Below is a small trained network, with its code and all its weights. Each question gives an input and a target symbol and asks what happens when units are switched off, that is, made to give their printed mean instead of their output.

import numpy as np


def w(rows, s, z=0):
    codes = np.array(rows[::2]) - 128.0
    scale = np.full(codes.shape[1], s)
    scale[-1] = z or s
    return codes * scale


def f(y):
    return np.maximum(y, 0)


def softmax(a):
    e = np.exp(a - a.max(-1, keepdims=True))
    return e / e.sum(-1, keepdims=True)


def log_softmax(a):
    a = a - a.max(-1, keepdims=True)
    return a - np.log(np.exp(a).sum(-1, keepdims=True))


def net(x, mask):
    ids = ['αβζημξπσψω'.index(c) for c in x.split()]
    T = len(ids)
    res = E[ids] + P[:T]
    q, k, v = (res @ M[0].T for M in (Q, K, V))
    z = softmax(np.where(np.tri(T) > 0, q @ k.T / 2**0.5, -1e9)) @ v
    res = res + np.where(mask[0], z, O[0][:, -1]) @ O[0][:, :-1]
    y = f(res @ A[0][:, :-1].T + A[0][:, -1])
    res = res + np.where(mask[1:13], y, B[0][:, -1]) @ B[0][:, :-1]
    return log_softmax(res[-1] @ U[:, :-1].T + U[:, -1])


Q, K, V, O, A, B = {}, {}, {}, {}, {}, {}
E = w([
[44,179,232],'α',
[110,97,118],'β',
[185,196,36],'ζ',
[92,181,180],'η',
[71,175,136],'μ',
[100,131,191],'ξ',
[90,140,9],'π',
[101,95,121],'σ',
[97,143,68],'ψ',
[116,105,87],'ω',
],0.016)
P = w([
[4,31,75],'0',
[198,200,29],'1',
[151,222,24],'2',
[184,154,61],'3',
[169,161,47],'4',
[155,193,40],'5',
[126,179,35],'6',
[120,165,37],'7',
[105,178,52],'8',
[87,170,56],'9',
[70,161,100],'10',
[50,170,110],'11',
[55,178,56],'12',
[35,180,99],'13',
],0.0044)
Q[0] = w([
[2,189,117],'head 0',
[115,67,182],'head 0',
],0.0087)
K[0] = w([
[37,12,165],'head 0',
[226,97,121],'head 0',
],0.011)
V[0] = w([
[118,41,234],'head 0',
[182,7,103],'head 0',
],0.016)
O[0] = w([
[137,29,46,2],'head 0',
[233,189,10,53],'head 0',
],0.013,0.0076)
A[0] = w([
[123,74,159,77],'neuron 0',
[120,85,39,210],'neuron 1',
[124,195,247,42],'neuron 2',
[135,130,164,93],'neuron 3',
[128,119,174,164],'neuron 4',
[140,78,201,179],'neuron 5',
[214,116,194,192],'neuron 6',
[133,113,198,181],'neuron 7',
[131,174,45,64],'neuron 8',
[143,178,101,112],'neuron 9',
[129,109,136,252],'neuron 10',
[75,124,112,21],'neuron 11',
],0.012,0.0034)
B[0] = w([
[140,129,57,150],'neuron 0',
[136,211,121,150],'neuron 1',
[121,53,145,251],'neuron 2',
[134,118,102,148],'neuron 3',
[161,149,79,164],'neuron 4',
[76,183,134,168],'neuron 5',
[55,79,24,135],'neuron 6',
[155,173,41,177],'neuron 7',
[166,68,255,157],'neuron 8',
[192,86,146,158],'neuron 9',
[122,201,117,144],'neuron 10',
[198,80,173,152],'neuron 11',
],0.013,0.022)
U = w([
[21,230,145,136],'α',
[202,111,34,151],'β',
[115,43,134,94],'ζ',
[142,84,95,3],'η',
[109,88,139,232],'μ',
[150,159,3,49],'ξ',
[153,184,178,186],'π',
[145,212,39,101],'σ',
[190,183,106,187],'ψ',
[209,113,74,54],'ω',
],0.007,0.0045)

Each question gives the input, a string of symbols that net reads in full, and the target symbol t.
The units are the heads (2 rows each of Q, K, V and O) and the neurons (one row each of A and B). Each row of codes is followed by its name. A weight is (code - 128) times the scale printed after its matrix; where a second scale follows, it is the last column's (O, A, B and U).
mask holds one flag per unit, heads first, then neurons. A switched-off unit (its flag False) gives its mean, the last column of its rows in O or B, instead of its output. The means were averaged over made-up inputs and are rounded, as every weight is.
A unit's drop is (log p(t) with every unit on - log p(t) with that unit switched off) / (log p(t) with every unit on - log p(t) with every unit switched off).
The circuit of an input: a set's keep is (log p(t) with only the set's units on - log p(t) with every unit switched off) / (log p(t) with every unit on - log p(t) with every unit switched off). Starting from the 12 units with the biggest drops (on a tie, the unit counted first), units are removed one at a time, each time the one whose removal leaves the highest keep (on an exact tie, the one counted first), for as long as the keep stays at least 0.8.
units of the circuit, in order: the units of the circuit, biggest drop first
unit that matters most: the unit with the biggest drop
k most important neurons: the k neurons with the biggest drops, biggest first
drop of u: that unit's drop, to one decimal
input α π α μ π π β α α π β ξ α ω, target α: units of the circuit, in order => (neuron 5; head 0)
input π π π ω ψ α, target ζ: units of the circuit, in order => (neuron 2)
input η β α μ π α π ξ, target α: 3 most important neurons => (neuron 5; neuron 9; neuron 10)
input α ψ π α η π ξ π μ α β ξ ψ ω, target α: units of the circuit, in order => (neuron 5; neuron 2; head 0)
input β ω β μ μ η ψ α α α β π π σ, target α: units of the circuit, in order => (neuron 5; neuron 9; neuron 2; head 0)
input π ω π π π ζ, target ζ: units of the circuit, in order => (neuron 2; head 0; neuron 6; neuron 9)
input β π π μ ω π α α ψ, target α: 2 most important neurons => (neuron 2; neuron 9)
input β π ψ, target π: 2 most important neurons => (neuron 8; neuron 2)
input α π α β β ω π μ α β β, target α: units of the circuit, in order => (neuron 5; neuron 9; neuron 2; head 0)
input α ψ α η μ μ π π, target α: 4 most important neurons => (neuron 5; neuron 2; neuron 1; neuron 9)
input β μ β σ β ζ β β π β ξ π, target π: 4 most important neurons => (neuron 8; neuron 2; neuron 1; neuron 7)
input π ω π ω β π π π μ ζ η π ζ, target μ: units of the circuit, in order => (neuron 2; head 0)
input α π β ψ π β ψ, target α: units of the circuit, in order => (neuron 2; neuron 5; head 0)
input σ ξ π, target ψ: unit that matters most => neuron 1
input β π ω, target π: units of the circuit, in order => (head 0; neuron 2; neuron 8; neuron 7)
input η ω π β α π π π, target α: units of the circuit, in order => (neuron 2; head 0)
input ζ α σ ζ, target α: 3 most important neurons => (neuron 5; neuron 9; neuron 8)
input π β α σ μ β π ζ ζ ξ α π α ζ, target α: 4 most important neurons => (neuron 5; neuron 9; neuron 10; neuron 8)
input α ξ β ζ π ζ π π η α β, target α: 4 most important neurons => (neuron 5; neuron 9; neuron 8; neuron 10)
input α β π α α, target ξ: drop of neuron 3 => 0.0
